Here is a tiny trained network, its code and every weight. The questions are about switching its units off for an input and a target symbol, where a switched-off unit gives its printed mean instead of its output.

import numpy as np


def w(rows, s, z=0):
    codes = np.array(rows[::2]) - 128.0
    scale = np.full(codes.shape[1], s)
    scale[-1] = z or s
    return codes * scale


def norm(h):
    return h / np.sqrt((h * h).mean(-1, keepdims=True) + 1e-5)


def f(y):
    return np.maximum(y, 0)


def softmax(a):
    e = np.exp(a - a.max(-1, keepdims=True))
    return e / e.sum(-1, keepdims=True)


def log_softmax(a):
    a = a - a.max(-1, keepdims=True)
    return a - np.log(np.exp(a).sum(-1, keepdims=True))


def net(x, mask):
    ids = ['αβγεζηπστφψω'.index(c) for c in x.split()]
    T = len(ids)
    res = E[ids] + P[:T]
    u = 0
    for l in range(3):
        q, k, v = (norm(res) @ M[l].T for M in (Q, K, V))
        z = softmax(np.where(np.tri(T) > 0, q @ k.T / 3**0.5, -1e9)) @ v
        res = res + np.where(mask[u], z, O[l][:, -1]) @ O[l][:, :-1]
        u += 1
        y = f(norm(res) @ A[l][:, :-1].T + A[l][:, -1])
        res = res + np.where(mask[u : u + 4], y, B[l][:, -1]) @ B[l][:, :-1]
        u += 4
    return log_softmax(norm(res)[-1] @ U[:, :-1].T + U[:, -1])


Q, K, V, O, A, B = {}, {}, {}, {}, {}, {}
E = w([
[137,111,197,250,49,221],'α',
[134,142,171,89,139,105],'β',
[119,131,130,145,153,127],'γ',
[120,132,126,144,130,130],'ε',
[182,194,66,165,150,114],'ζ',
[143,149,165,128,105,141],'η',
[178,56,98,118,176,161],'π',
[98,134,160,169,150,25],'σ',
[117,98,108,103,211,160],'τ',
[118,138,128,132,143,118],'φ',
[153,96,97,136,140,125],'ψ',
[76,201,107,126,49,137],'ω',
],0.022)
P = w([
[118,152,156,153,151,151],'0',
[206,154,135,129,85,114],'1',
[43,223,1,116,193,185],'2',
[74,163,186,161,173,162],'3',
[187,139,148,128,76,108],'4',
[54,189,46,83,142,176],'5',
[64,149,199,172,164,148],'6',
[165,122,162,124,77,101],'7',
[34,159,67,77,127,150],'8',
[70,104,203,175,157,149],'9',
[150,101,184,125,87,107],'10',
[20,96,60,87,117,129],'11',
],0.014)
Q[0] = w([
[234,39,46,73,88,153],'L0H1',
[169,180,158,239,121,36],'L0H1',
[104,136,145,2,140,217],'L0H1',
],0.0086)
K[0] = w([
[199,2,78,87,135,166],'L0H1',
[226,169,192,195,111,5],'L0H1',
[101,142,104,30,120,176],'L0H1',
],0.0076)
V[0] = w([
[104,255,94,92,76,129],'L0H1',
[72,150,93,70,188,177],'L0H1',
[172,13,83,21,160,66],'L0H1',
],0.0041)
O[0] = w([
[130,95,62,108,212,76,208],'L0H1',
[77,197,91,157,65,29,142],'L0H1',
[61,209,121,204,143,2,2],'L0H1',
],0.0064,0.0033)
A[0] = w([
[205,113,121,127,243,76,78],'L0N1',
[113,148,24,112,8,101,254],'L0N2',
[139,88,241,219,181,179,65],'L0N3',
[192,90,202,2,184,129,6],'L0N4',
],0.0071,0.0024)
B[0] = w([
[59,244,160,168,129,131,176],'L0N1',
[152,80,99,152,172,88,254],'L0N2',
[186,228,86,139,148,129,228],'L0N3',
[130,200,145,66,156,145,164],'L0N4',
],0.011,0.0061)
Q[1] = w([
[79,49,144,133,110,143],'L1H1',
[230,109,215,101,51,1],'L1H1',
[186,170,215,86,64,167],'L1H1',
],0.01)
K[1] = w([
[125,78,98,149,142,181],'L1H1',
[245,213,114,218,199,192],'L1H1',
[164,232,67,113,168,124],'L1H1',
],0.012)
V[1] = w([
[92,138,70,145,64,153],'L1H1',
[96,152,127,86,3,112],'L1H1',
[91,78,142,169,107,131],'L1H1',
],0.012)
O[1] = w([
[55,236,64,102,97,122,228],'L1H1',
[2,254,123,76,154,119,82],'L1H1',
[140,228,177,170,193,130,3],'L1H1',
],0.0084,0.0047)
A[1] = w([
[118,119,181,77,10,10,149],'L1N1',
[94,77,54,81,195,126,4],'L1N2',
[74,104,71,177,158,150,162],'L1N3',
[159,111,88,149,210,114,72],'L1N4',
],0.012,0.0031)
B[1] = w([
[61,174,212,162,11,149,202],'L1N1',
[220,214,183,186,78,146,219],'L1N2',
[70,185,185,4,10,134,254],'L1N3',
[136,119,206,166,103,98,206],'L1N4',
],0.011,0.0054)
Q[2] = w([
[118,144,254,185,131,191],'L2H1',
[47,237,11,105,41,123],'L2H1',
[177,159,114,97,203,83],'L2H1',
],0.0064)
K[2] = w([
[127,86,187,149,44,95],'L2H1',
[118,255,238,68,224,93],'L2H1',
[135,14,194,74,210,188],'L2H1',
],0.0063)
V[2] = w([
[79,167,1,59,159,99],'L2H1',
[84,105,72,230,116,204],'L2H1',
[198,165,139,75,56,40],'L2H1',
],0.0061)
O[2] = w([
[222,80,114,177,148,147,85],'L2H1',
[113,171,112,198,83,125,98],'L2H1',
[193,82,74,1,186,15,255],'L2H1',
],0.0072,0.0045)
A[2] = w([
[88,2,151,239,118,122,69],'L2N1',
[4,135,38,81,165,111,21],'L2N2',
[74,107,109,137,138,185,2],'L2N3',
[74,98,64,186,81,160,46],'L2N4',
],0.014,0.0024)
B[2] = w([
[127,251,141,113,168,113,186],'L2N1',
[52,183,59,133,163,218,253],'L2N2',
[194,129,105,96,121,50,135],'L2N3',
[179,167,143,79,130,89,159],'L2N4',
],0.018,0.0066)
U = w([
[148,154,204,173,83,223,54],'α',
[130,132,170,7,194,103,1],'β',
[148,79,133,133,116,108,240],'γ',
[134,67,177,123,89,192,187],'ε',
[127,111,80,95,38,44,109],'ζ',
[184,153,162,61,161,175,2],'η',
[119,118,175,196,79,129,158],'π',
[144,164,176,141,212,70,110],'σ',
[93,95,214,71,98,143,97],'τ',
[156,85,113,69,123,120,136],'φ',
[154,94,63,190,124,68,200],'ψ',
[88,150,65,108,136,148,171],'ω',
],0.012,0.0055)

Each question gives the input, a string of symbols that net reads in full, and the target symbol t.
The units are the heads (3 rows each of Q, K, V and O) and the neurons (one row each of A and B). Each row of codes is followed by its name. A weight is (code - 128) times the scale printed after its matrix; where a second scale follows, it is the last column's (O, A, B and U).
mask holds one flag per unit, layer by layer, with each layer's heads first. A switched-off unit (its flag False) gives its mean, the last column of its rows in O or B, instead of its output. The means were averaged over made-up inputs and are rounded, as every weight is.
A unit's drop is (log p(t) with every unit on - log p(t) with that unit switched off) / (log p(t) with every unit on - log p(t) with every unit switched off).
The circuit of an input: a set's keep is (log p(t) with only the set's units on - log p(t) with every unit switched off) / (log p(t) with every unit on - log p(t) with every unit switched off). Starting from the 12 units with the biggest drops (on a tie, the unit counted first), units are removed one at a time, each time the one whose removal leaves the highest keep (on an exact tie, the one counted first), for as long as the keep stays at least 0.8.
circuit, biggest first: the units of the circuit, biggest drop first
unit that matters most: the unit with the biggest drop
top k neurons in layer l: the k neurons of layer l with the biggest drops, biggest first
drop of u: that unit's drop, to one decimal
input ψ ω γ η ε π ω ω σ γ, target σ: unit that matters most => L0N3
input ω α ζ ω α ω ψ η, target ε: circuit, biggest first => L1H1, L0N3
input π ε ω σ φ, target β: circuit, biggest first => L0N4, L0H1, L1N2, L2H1
input ε ε ω ω γ φ η β, target τ: circuit, biggest first => L1N1, L1H1, L0N3, L1N2
input ω ζ ω π α φ ω β π ζ ψ ψ, target ζ: circuit, biggest first => L1N2, L0H1, L2N2, L2N1
input σ α ε ω η π σ γ, target η: circuit, biggest first => L0N4, L0H1, L1H1
input ω α ω ω π σ τ σ τ ε, target σ: circuit, biggest first => L0N3, L2N2, L1H1
input ω α α τ ψ ω ω ζ, target ψ: top 2 neurons in layer 0 => L0N1, L0N2
input ψ σ τ ω β ω τ σ ε, target ζ: top 3 neurons in layer 1 => L1N2, L1N3, L1N1
input γ π α π, target α: top 2 neurons in layer 2 => L2N1, L2N4
input τ ω ω η, target η: top 2 neurons in layer 0 => L0N2, L0N3
input ζ γ τ ω ω ψ φ ω ω η, target η: top 2 neurons in layer 0 => L0N3, L0N2
input ω σ σ σ ω ψ ψ ε ε, target ζ: top 2 neurons in layer 2 => L2N2, L2N1
input π ω σ ζ ψ, target σ: unit that matters most => L2N1
input ζ ψ σ φ, target σ: top 2 neurons in layer 2 => L2N2, L2N4
input ψ ψ γ, target ζ: top 2 neurons in layer 1 => L1N2, L1N3
input ω σ η η ψ π, target ζ: top 2 neurons in layer 0 => L0N2, L0N3
input σ ε ψ π φ ω ω γ, target η: top 3 neurons in layer 0 => L0N4, L0N3, L0N2
input ψ α φ, target ζ: drop of L2N2 => 0.2
input ε ω β ω ε τ ω ψ π ψ ζ, target ψ: unit that matters most => L1N3
